Below is a small trained network, with its code and all its weights. Each question gives an input and a target symbol and asks what happens when units are switched off, that is, made to give their printed mean instead of their output.

import numpy as np


def w(rows, s, z=0):
    codes = np.array(rows[::2]) - 128.0
    scale = np.full(codes.shape[1], s)
    scale[-1] = z or s
    return codes * scale


def f(y):
    return np.maximum(y, 0)


def softmax(a):
    e = np.exp(a - a.max(-1, keepdims=True))
    return e / e.sum(-1, keepdims=True)


def log_softmax(a):
    a = a - a.max(-1, keepdims=True)
    return a - np.log(np.exp(a).sum(-1, keepdims=True))


def net(x, mask):
    ids = ['ΓΔΞΩβεζημπστ'.index(c) for c in x.split()]
    T = len(ids)
    res = E[ids] + P[:T]
    u = 0
    for l in range(2):
        q, k, v = (res @ M[l].T for M in (Q, K, V))
        z = softmax(np.where(np.tri(T) > 0, q @ k.T / 4**0.5, -1e9)) @ v
        res = res + np.where(mask[u], z, O[l][:, -1]) @ O[l][:, :-1]
        u += 1
        y = f(res @ A[l][:, :-1].T + A[l][:, -1])
        res = res + np.where(mask[u : u + 8], y, B[l][:, -1]) @ B[l][:, :-1]
        u += 8
    return log_softmax(res[-1] @ U[:, :-1].T + U[:, -1])


Q, K, V, O, A, B = {}, {}, {}, {}, {}, {}
E = w([
[136,160,170,145],'Γ',
[5,96,195,222],'Δ',
[146,125,159,98],'Ξ',
[160,150,174,118],'Ω',
[117,91,120,97],'β',
[121,142,161,123],'ε',
[130,100,153,94],'ζ',
[112,123,144,119],'η',
[149,151,57,170],'μ',
[100,207,136,208],'π',
[139,196,131,167],'σ',
[145,200,93,181],'τ',
],0.017)
P = w([
[126,159,156,103],'0',
[187,99,137,230],'1',
[50,182,134,9],'2',
[145,166,219,186],'3',
[185,71,106,206],'4',
[53,188,134,2],'5',
[139,160,205,182],'6',
[188,64,94,201],'7',
[53,192,133,3],'8',
[141,160,203,177],'9',
[194,60,89,206],'10',
],0.0097)
Q[0] = w([
[157,46,128,120],'L0H1',
[85,175,145,154],'L0H1',
[153,100,136,251],'L0H1',
[100,145,45,69],'L0H1',
],0.011)
K[0] = w([
[224,91,107,100],'L0H1',
[84,191,119,186],'L0H1',
[236,226,100,153],'L0H1',
[81,2,124,208],'L0H1',
],0.0084)
V[0] = w([
[14,95,252,180],'L0H1',
[3,179,126,214],'L0H1',
[188,193,104,91],'L0H1',
[83,111,102,108],'L0H1',
],0.0064)
O[0] = w([
[88,150,122,227,254],'L0H1',
[2,94,191,188,233],'L0H1',
[135,177,187,99,143],'L0H1',
[82,75,74,122,89],'L0H1',
],0.0068,0.0025)
A[0] = w([
[175,30,100,85,156],'L0N1',
[118,164,148,56,34],'L0N2',
[100,87,136,39,201],'L0N3',
[66,148,148,167,165],'L0N4',
[144,254,19,151,164],'L0N5',
[80,99,15,18,4],'L0N6',
[102,103,135,238,38],'L0N7',
[47,234,186,124,138],'L0N8',
],0.0087,0.0033)
B[0] = w([
[177,77,73,181,161],'L0N1',
[154,169,94,48,148],'L0N2',
[54,100,158,62,168],'L0N3',
[145,154,48,83,213],'L0N4',
[112,216,53,233,178],'L0N5',
[27,78,145,206,151],'L0N6',
[254,46,127,80,204],'L0N7',
[41,119,89,105,255],'L0N8',
],0.0091,0.0078)
Q[1] = w([
[68,3,110,203],'L1H1',
[66,161,247,230],'L1H1',
[178,196,233,74],'L1H1',
[162,157,77,2],'L1H1',
],0.0045)
K[1] = w([
[133,34,143,208],'L1H1',
[163,109,1,171],'L1H1',
[100,146,110,62],'L1H1',
[123,103,159,42],'L1H1',
],0.0052)
V[1] = w([
[198,169,163,190],'L1H1',
[97,20,179,93],'L1H1',
[216,88,155,255],'L1H1',
[61,95,221,62],'L1H1',
],0.0059)
O[1] = w([
[126,187,176,180,14],'L1H1',
[84,89,127,64,84],'L1H1',
[103,120,238,235,5],'L1H1',
[84,148,116,1,68],'L1H1',
],0.0076,0.0022)
A[1] = w([
[188,45,107,153,110],'L1N1',
[141,59,206,48,111],'L1N2',
[205,132,173,207,52],'L1N3',
[212,179,177,114,133],'L1N4',
[245,125,80,110,148],'L1N5',
[66,107,132,100,54],'L1N6',
[202,141,145,53,10],'L1N7',
[141,128,220,125,193],'L1N8',
],0.011)
B[1] = w([
[55,178,192,88,246],'L1N1',
[254,141,199,139,228],'L1N2',
[156,70,145,27,246],'L1N3',
[14,73,148,104,178],'L1N4',
[50,70,251,158,255],'L1N5',
[190,52,205,232,220],'L1N6',
[110,246,245,226,151],'L1N7',
[188,102,103,223,183],'L1N8',
],0.0087,0.0063)
U = w([
[164,109,181,223,130],'Γ',
[7,160,190,111,56],'Δ',
[108,89,121,53,29],'Ξ',
[125,64,57,137,179],'Ω',
[176,156,136,218,129],'β',
[71,175,131,75,101],'ε',
[162,165,115,153,254],'ζ',
[89,119,110,27,115],'η',
[132,118,115,53,144],'μ',
[105,198,181,90,69],'π',
[201,152,143,108,156],'σ',
[203,85,85,87,224],'τ',
],0.013,0.0081)

Each question gives the input, a string of symbols that net reads in full, and the target symbol t.
The units are the heads (4 rows each of Q, K, V and O) and the neurons (one row each of A and B). Each row of codes is followed by its name. A weight is (code - 128) times the scale printed after its matrix; where a second scale follows, it is the last column's (O, A, B and U).
mask holds one flag per unit, layer by layer, with each layer's heads first. A switched-off unit (its flag False) gives its mean, the last column of its rows in O or B, instead of its output. The means were averaged over made-up inputs and are rounded, as every weight is.
A unit's drop is (log p(t) with every unit on - log p(t) with that unit switched off) / (log p(t) with every unit on - log p(t) with every unit switched off).
The circuit of an input: a set's keep is (log p(t) with only the set's units on - log p(t) with every unit switched off) / (log p(t) with every unit on - log p(t) with every unit switched off). Starting from the 12 units with the biggest drops (on a tie, the unit counted first), units are removed one at a time, each time the one whose removal leaves the highest keep (on an exact tie, the one counted first), for as long as the keep stays at least 0.8.
circuit, biggest first: the units of the circuit, biggest drop first
unit that matters most: the unit with the biggest drop
top k neurons: the k neurons with the biggest drops, biggest first
k most important neurons of layer l: the k neurons of layer l with the biggest drops, biggest first
input μ σ Ω Δ ζ μ, target Ω: circuit, biggest first : L0H1, L0N7, L0N8
input η β β Ξ β Ω, target π: top 4 neurons : L1N7, L0N2, L1N2, L0N3
input β Ξ Δ Γ β Γ ε β ζ, target Ω: unit that matters most : L0H1
input β Γ β π, target Ω: circuit, biggest first : L0N8, L0N7, L0N4, L0H1
input β β β β Ξ Ξ β Γ Γ τ β, target Δ: circuit, biggest first : L1N1, L0N1, L1N5
input β Ξ β Δ, target τ: circuit, biggest first : L0N7, L0N4
input π Ξ Γ, target η: circuit, biggest first : L1H1, L0N2, L0N8
input β σ Δ σ β Γ, target Ω: circuit, biggest first : L0H1, L0N7, L0N4
input μ Ω Δ Γ μ Γ, target Ω: circuit, biggest first : L0N7, L0H1, L0N4
input ε Ξ μ Δ Γ Γ Ω β ε, target Ω: circuit, biggest first : L0H1, L0N7, L0N4
input Δ σ Γ Ω Γ μ, target Ω: circuit, biggest first : L0H1, L0N7
input β Γ β β β Δ, target Ω: circuit, biggest first : L0N4, L0N7, L0H1
input Ξ ε β β Ξ, target Δ: 3 most important neurons of layer 1 : L1N5, L1N1, L1N6
input β Ω μ ε Ω π τ β β μ μ, target Δ: top neuron : L1N1
input Γ Ξ Ω β Ξ ζ, target τ: circuit, biggest first : L1N2, L1N6, L1H1, L0N3
input π β Γ Ξ π, target Δ: top 2 neurons : L0N7, L0N4
input β β Ξ β, target τ: circuit, biggest first : L1H1, L0N5, L1N1, L1N2
input Δ ε Ω Ω ε σ Γ β ε Δ μ, target Γ: top 4 neurons : L0N5, L1N5, L0N4, L0N2
input η β Ξ Γ μ Ξ Γ Γ β β, target τ: circuit, biggest first : L1N5, L1N1
input Ξ σ β τ β σ τ β Γ, target η: circuit, biggest first : L1H1, L0N2
input Δ σ β ε Δ Ξ Ξ Ξ η, target Ω: circuit, biggest first : L0N4, L0H1, L0N7
input ζ Γ Ξ η Γ σ, target ε: unit that matters most : L0N5
input Δ β β μ Δ τ, target Ω: top 2 neurons : L0N7, L0N8
input β μ τ β μ σ β Ω Γ Γ Γ, target Δ: top 2 neurons : L1N4, L1N1
input Ω β Ω σ Γ μ β μ Ω Γ σ, target Δ: top 2 neurons : L1N4, L1N5
input β Ξ β β β β τ σ ζ β ζ, target Δ: top 3 neurons : L1N1, L0N1, L1N5
input Γ η β Γ Δ Ξ Δ μ, target Γ: 2 most important neurons of layer 1 : L1N5, L1N4
input π τ β Γ η β, target Γ: 3 most important neurons of layer 0 : L0N6, L0N3, L0N7
input Ξ β β σ Ω Δ Ω σ, target Δ: top neuron : L1N5
